Below are the code and all the weights of a small trained network. Each question names an input and a class and asks about switching units off, where a switched-off unit gives its printed mean instead of its output.

import numpy as np


def w(rows, s, z=0):
    codes = np.array(rows[::2]) - 128.0
    scale = np.full(codes.shape[1], s)
    scale[-1] = z or s
    return codes * scale


def f(y):
    return y / 2 * (1 + np.tanh(0.7978845608 * (y + 0.044715 * y**3)))


def log_softmax(a):
    a = a - a.max(-1, keepdims=True)
    return a - np.log(np.exp(a).sum(-1, keepdims=True))


def net(x, mask):
    res = np.array(x, float).reshape(1, 5) / 4 @ E
    y = f(res @ A[0][:, :-1].T + A[0][:, -1])
    res = res + np.where(mask, y, B[0][:, -1]) @ B[0][:, :-1]
    return log_softmax(res[-1] @ U[:, :-1].T + U[:, -1])


A, B = {}, {}
E = w([
[223,144,159,113,203,56,96],'x0',
[93,54,121,24,91,148,163],'x1',
[117,152,102,71,137,107,125],'x2',
[159,100,73,59,254,203,198],'x3',
[196,43,194,186,160,92,169],'x4',
],0.011)
A[0] = w([
[62,226,28,114,129,56,7,203],'neuron 1',
[141,123,165,212,142,77,67,189],'neuron 2',
[138,220,123,136,98,91,110,135],'neuron 3',
[161,82,103,136,178,136,183,160],'neuron 4',
[66,138,163,140,80,112,145,107],'neuron 5',
[211,106,175,211,171,103,90,191],'neuron 6',
[69,52,146,162,82,125,92,170],'neuron 7',
[139,110,93,95,2,166,120,252],'neuron 8',
[109,191,100,89,85,121,86,209],'neuron 9',
[93,80,94,58,166,173,159,193],'neuron 10',
[133,104,82,176,44,103,118,222],'neuron 11',
[151,199,60,123,96,82,60,206],'neuron 12',
],0.0099,0.0034)
B[0] = w([
[17,189,108,82,166,142,27,237],'neuron 1',
[146,185,150,222,177,166,120,217],'neuron 2',
[171,203,121,159,149,52,58,177],'neuron 3',
[154,89,144,148,173,174,160,204],'neuron 4',
[76,140,152,104,102,47,119,166],'neuron 5',
[166,67,207,206,171,68,45,246],'neuron 6',
[108,110,82,171,113,45,226,185],'neuron 7',
[2,103,108,75,93,81,204,209],'neuron 8',
[81,199,103,25,50,123,102,193],'neuron 9',
[205,57,177,14,88,209,148,234],'neuron 10',
[99,160,92,175,122,39,189,185],'neuron 11',
[103,192,164,113,166,117,49,195],'neuron 12',
],0.0082,0.013)
U = w([
[185,66,126,16,141,254,171,185],'0',
[215,124,181,254,207,79,78,254],'1',
[105,254,71,62,110,139,29,36],'2',
[81,93,94,92,64,76,177,10],'3',
],0.0089,0.0034)

Each question gives the input, the list of numbers given to net, and the class t.
The units are the neurons (one row each of A and B). Each row of codes is followed by its name. A weight is (code - 128) times the scale printed after its matrix; where a second scale follows, it is the last column's (A, B and U).
mask holds one flag per neuron, in row order. A switched-off neuron (its flag False) gives its mean, the last column of its row in B, instead of its output. The means were averaged over made-up inputs and are rounded, as every weight is.
A unit's drop is (log p(t) with every unit on - log p(t) with that unit switched off) / (log p(t) with every unit on - log p(t) with every unit switched off).
The circuit of an input: a set's keep is (log p(t) with only the set's units on - log p(t) with every unit switched off) / (log p(t) with every unit on - log p(t) with every unit switched off). Starting from all 12 units, units are removed one at a time, each time the one whose removal leaves the highest keep (on an exact tie, the one counted first), for as long as the keep stays at least 0.8.
units of the circuit, in order: the units of the circuit, biggest drop first
unit that matters most: the unit with the biggest drop
top k neurons: the k neurons with the biggest drops, biggest first
drop when u is switched off: that unit's drop, to one decimal
input [-7,1,6,1,5], class 0: unit that matters most -> neuron 10
input [-3,5,-7,-7,7], class 3: top 2 neurons -> neuron 8; neuron 7
input [-8,-6,8,-5,5], class 3: top 4 neurons -> neuron 7; neuron 6; neuron 11; neuron 5
input [3,4,1,-4,1], class 3: units of the circuit, in order -> neuron 6; neuron 1
input [2,-7,8,-4,1], class 2: top 4 neurons -> neuron 1; neuron 12; neuron 9; neuron 4
input [6,8,-6,0,2], class 0: units of the circuit, in order -> neuron 3; neuron 11
input [4,2,-8,7,3], class 0: top 2 neurons -> neuron 10; neuron 2
input [-7,-1,3,-2,-2], class 3: top 4 neurons -> neuron 8; neuron 7; neuron 2; neuron 11
input [-6,-1,4,7,-5], class 0: drop when neuron 10 is switched off -> 0.1
input [8,-3,5,-3,-2], class 2: drop when neuron 1 is switched off -> 3.3
input [-3,-7,5,7,-1], class 0: drop when neuron 7 is switched off -> 0.0
input [-6,0,-8,2,-7], class 3: drop when neuron 12 is switched off -> 0.1
